Below are the code and all the weights of a small trained network. Each question names an input and a target symbol and asks about switching units off, where a switched-off unit gives its printed mean instead of its output.

import numpy as np


def w(rows, s, z=0):
    codes = np.array(rows[::2]) - 128.0
    scale = np.full(codes.shape[1], s)
    scale[-1] = z or s
    return codes * scale


def f(y):
    return y / 2 * (1 + np.tanh(0.7978845608 * (y + 0.044715 * y**3)))


def softmax(a):
    e = np.exp(a - a.max(-1, keepdims=True))
    return e / e.sum(-1, keepdims=True)


def log_softmax(a):
    a = a - a.max(-1, keepdims=True)
    return a - np.log(np.exp(a).sum(-1, keepdims=True))


def net(x, mask):
    ids = ['γεζηξπστψω'.index(c) for c in x.split()]
    T = len(ids)
    res = E[ids] + P[:T]
    u = 0
    for l in range(2):
        q, k, v = (res @ M[l].T for M in (Q, K, V))
        z = softmax(np.where(np.tri(T) > 0, q @ k.T / 4**0.5, -1e9)) @ v
        res = res + np.where(mask[u], z, O[l][:, -1]) @ O[l][:, :-1]
        u += 1
        y = f(res @ A[l][:, :-1].T + A[l][:, -1])
        res = res + np.where(mask[u : u + 12], y, B[l][:, -1]) @ B[l][:, :-1]
        u += 12
    return log_softmax(res[-1] @ U[:, :-1].T + U[:, -1])


Q, K, V, O, A, B = {}, {}, {}, {}, {}, {}
E = w([
[41,121,4,149,115,89,168,111,103],'γ',
[130,209,149,130,89,85,112,167,39],'ε',
[6,157,147,103,92,176,54,130,125],'ζ',
[186,101,174,164,207,113,138,198,121],'η',
[192,169,113,195,189,113,38,42,110],'ξ',
[114,43,126,159,127,41,104,133,41],'π',
[111,142,152,37,160,105,192,89,132],'σ',
[140,165,166,134,217,233,115,170,203],'τ',
[68,58,101,153,115,175,69,67,172],'ψ',
[215,151,129,133,43,92,55,76,138],'ω',
],0.016)
P = w([
[132,52,128,189,119,255,61,159,130],'0',
[85,112,190,128,144,94,125,72,134],'1',
[129,118,181,148,151,76,92,53,110],'2',
[122,133,214,153,137,98,126,64,144],'3',
[98,113,162,129,167,70,168,68,194],'4',
[92,123,194,136,123,105,133,70,132],'5',
[126,110,167,133,158,77,102,48,155],'6',
[170,160,210,151,136,141,131,83,170],'7',
],0.0086)
Q[0] = w([
[157,152,151,113,129,146,41,94,181],'L0H1',
[213,2,112,121,133,83,128,122,117],'L0H1',
[119,140,230,73,210,204,86,13,146],'L0H1',
[51,178,175,78,187,119,119,168,67],'L0H1',
],0.006)
K[0] = w([
[148,110,168,199,100,128,75,43,210],'L0H1',
[163,99,128,126,154,52,142,123,96],'L0H1',
[127,110,66,198,163,220,87,189,142],'L0H1',
[3,153,158,213,145,222,134,170,70],'L0H1',
],0.0061)
V[0] = w([
[176,75,125,165,149,90,113,106,167],'L0H1',
[146,140,174,177,102,163,79,97,150],'L0H1',
[63,147,181,105,94,83,81,97,85],'L0H1',
[142,253,222,124,221,181,84,153,47],'L0H1',
],0.0053)
O[0] = w([
[99,133,226,132,2,207,117,152,107,126],'L0H1',
[18,254,129,2,13,167,190,139,152,240],'L0H1',
[90,136,192,73,151,2,93,68,133,254],'L0H1',
[126,139,122,177,232,128,62,162,177,172],'L0H1',
],0.0059,0.0046)
A[0] = w([
[127,163,128,231,106,120,95,147,126,90],'L0N1',
[175,165,222,139,152,114,120,113,154,179],'L0N2',
[138,109,2,133,142,113,169,127,107,165],'L0N3',
[113,136,166,139,107,63,143,178,205,224],'L0N4',
[111,22,145,158,105,158,104,141,173,109],'L0N5',
[42,152,125,116,126,188,85,147,191,121],'L0N6',
[183,186,146,119,103,168,117,97,205,173],'L0N7',
[113,106,111,128,164,174,98,72,145,116],'L0N8',
[137,170,69,98,73,107,107,103,91,146],'L0N9',
[20,105,175,125,130,91,137,122,146,254],'L0N10',
[96,115,133,125,134,109,70,177,150,119],'L0N11',
[92,160,170,58,164,177,146,80,160,249],'L0N12',
],0.0071,0.0023)
B[0] = w([
[135,196,138,174,95,103,65,88,154,131],'L0N1',
[77,51,143,125,115,75,167,125,133,176],'L0N2',
[175,45,185,133,166,42,100,160,217,121],'L0N3',
[62,86,168,81,88,151,2,99,97,166],'L0N4',
[208,143,121,157,141,127,205,145,26,136],'L0N5',
[111,79,18,148,146,120,138,120,96,203],'L0N6',
[6,99,162,108,111,91,181,109,125,161],'L0N7',
[134,157,168,146,122,213,133,98,129,145],'L0N8',
[92,106,148,83,121,174,249,167,171,154],'L0N9',
[173,115,112,83,130,62,106,47,135,246],'L0N10',
[122,165,24,128,179,122,143,132,100,155],'L0N11',
[125,115,81,150,125,129,89,59,164,216],'L0N12',
],0.0062,0.011)
Q[1] = w([
[163,168,86,89,113,151,154,193,158],'L1H1',
[2,59,180,104,133,65,111,100,125],'L1H1',
[209,114,91,120,111,83,187,147,62],'L1H1',
[167,178,87,108,124,204,200,170,132],'L1H1',
],0.0057)
K[1] = w([
[74,138,120,115,220,1,114,123,176],'L1H1',
[171,174,60,173,68,186,74,227,91],'L1H1',
[55,107,165,106,118,116,150,123,127],'L1H1',
[120,145,188,180,135,25,148,88,146],'L1H1',
],0.0069)
V[1] = w([
[175,137,109,154,204,245,208,92,173],'L1H1',
[100,4,237,46,180,165,126,10,190],'L1H1',
[95,107,34,47,229,99,99,79,89],'L1H1',
[197,87,159,253,181,66,116,152,64],'L1H1',
],0.0042)
O[1] = w([
[129,175,130,39,128,96,104,141,106,116],'L1H1',
[156,5,117,105,138,108,103,165,150,115],'L1H1',
[33,114,155,147,165,163,125,112,110,255],'L1H1',
[189,109,109,119,130,166,86,103,84,33],'L1H1',
],0.011,0.0046)
A[1] = w([
[109,254,141,158,176,72,168,90,96,251],'L1N1',
[81,120,186,119,38,115,92,131,67,96],'L1N2',
[99,101,100,195,216,243,144,135,96,99],'L1N3',
[40,38,242,141,213,125,121,116,160,80],'L1N4',
[163,182,158,106,147,179,94,132,70,158],'L1N5',
[147,200,139,133,97,107,122,49,191,137],'L1N6',
[77,201,129,145,126,143,97,118,149,140],'L1N7',
[132,51,169,107,126,165,132,54,78,141],'L1N8',
[90,189,134,88,84,91,142,175,45,145],'L1N9',
[179,102,202,150,220,108,147,226,104,214],'L1N10',
[102,207,151,69,158,201,109,194,198,53],'L1N11',
[143,95,125,236,113,107,117,68,143,189],'L1N12',
],0.0058,0.0026)
B[1] = w([
[161,131,96,95,142,121,141,195,254,185],'L1N1',
[111,185,160,96,124,168,178,180,62,178],'L1N2',
[90,94,141,67,132,80,139,73,153,149],'L1N3',
[146,71,156,77,175,157,120,119,123,251],'L1N4',
[169,21,203,35,122,168,179,101,244,133],'L1N5',
[125,173,100,126,101,173,199,147,134,182],'L1N6',
[133,211,137,134,201,100,132,144,117,179],'L1N7',
[185,144,127,202,140,110,189,66,60,177],'L1N8',
[141,117,157,141,184,30,180,148,67,145],'L1N9',
[110,125,84,114,70,147,56,128,164,142],'L1N10',
[122,73,113,192,118,69,136,180,24,124],'L1N11',
[117,150,152,233,113,35,162,133,91,163],'L1N12',
],0.0054,0.014)
U = w([
[131,135,88,149,161,75,118,125,30,22],'γ',
[142,231,117,214,193,127,135,115,138,181],'ε',
[72,150,112,140,221,159,168,136,86,50],'ζ',
[207,163,88,44,212,169,170,81,122,174],'η',
[65,186,70,126,108,110,3,120,109,133],'ξ',
[138,136,87,193,138,163,137,56,79,122],'π',
[151,79,158,79,125,143,3,130,130,187],'σ',
[131,204,60,114,222,91,161,215,71,175],'τ',
[84,137,105,72,83,147,141,147,69,56],'ψ',
[104,112,47,170,103,58,145,177,185,248],'ω',
],0.0055,0.0015)

Each question gives the input, a string of symbols that net reads in full, and the target symbol t.
The units are the heads (4 rows each of Q, K, V and O) and the neurons (one row each of A and B). Each row of codes is followed by its name. A weight is (code - 128) times the scale printed after its matrix; where a second scale follows, it is the last column's (O, A, B and U).
mask holds one flag per unit, layer by layer, with each layer's heads first. A switched-off unit (its flag False) gives its mean, the last column of its rows in O or B, instead of its output. The means were averaged over made-up inputs and are rounded, as every weight is.
A unit's drop is (log p(t) with every unit on - log p(t) with that unit switched off) / (log p(t) with every unit on - log p(t) with every unit switched off).
The circuit of an input: a set's keep is (log p(t) with only the set's units on - log p(t) with every unit switched off) / (log p(t) with every unit on - log p(t) with every unit switched off). Starting from the 12 units with the biggest drops (on a tie, the unit counted first), units are removed one at a time, each time the one whose removal leaves the highest keep (on an exact tie, the one counted first), for as long as the keep stays at least 0.8.
circuit, biggest first: the units of the circuit, biggest drop first
unit that matters most: the unit with the biggest drop
k most important neurons: the k neurons with the biggest drops, biggest first
k most important neurons of layer l: the k neurons of layer l with the biggest drops, biggest first
drop when u is switched off: that unit's drop, to one decimal
input ω η γ π ζ η ζ, target ω: circuit, biggest first => (L1H1 L0H1 L0N6)
input η ω η ζ η ξ, target η: circuit, biggest first => (L1H1 L0H1 L1N5 L0N5)
input ω π η η, target ω: circuit, biggest first => (L1H1 L0H1 L0N2)
input ω ζ ω π π ω ψ, target ω: circuit, biggest first => (L1H1 L0H1)
input ω γ ζ ψ ζ ψ η, target ω: circuit, biggest first => (L1H1 L0H1)
input ω τ ζ ζ σ γ, target ω: circuit, biggest first => (L1H1 L0H1 L0N3)
input σ ζ ζ ω ζ ζ ζ ζ, target σ: circuit, biggest first => (L1H1 L1N4)
input ω ω ψ ω π ζ ζ ζ, target ω: circuit, biggest first => (L1H1 L0H1 L0N7)
input ζ η ζ ε, target ζ: unit that matters most => L1H1
input σ π ε π, target σ: circuit, biggest first => (L1H1 L0H1)
input η ζ σ ε ζ ψ, target η: 2 most important neurons of layer 0 => (L0N5 L0N10)
input τ γ ω ζ, target τ: 2 most important neurons of layer 1 => (L1N9 L1N7)
input η ζ ζ, target η: 2 most important neurons of layer 0 => (L0N10 L0N5)
input ξ ζ σ ω ω ζ ε, target τ: unit that matters most => L0H1
input σ σ ε ζ η ω ω, target ψ: 2 most important neurons => (L0N7 L1N2)
input ζ η σ ω ζ ω, target ζ: 2 most important neurons => (L0N6 L0N7)
input η ω ξ π ζ, target η: 2 most important neurons => (L0N10 L0N5)
input π ζ η ε ω, target π: 2 most important neurons of layer 1 => (L1N8 L1N1)
input ζ ζ ζ ζ ω ε σ ξ, target ζ: 2 most important neurons of layer 0 => (L0N7 L0N10)
input ζ η ζ ω ζ η ζ ξ, target ζ: most important neuron => (L0N7)
input η ψ ε, target η: 3 most important neurons of layer 1 => (L1N5 L1N12 L1N1)
input ω σ η η η, target σ: drop when L0N7 is switched off => 0.2
input σ ε η ζ ω σ π, target σ: drop when L0N6 is switched off => 0.3
input ω ζ ζ ζ ζ ξ, target ω: drop when L0N7 is switched off => 0.1
input σ ε η, target σ: drop when L0H1 is switched off => 0.1
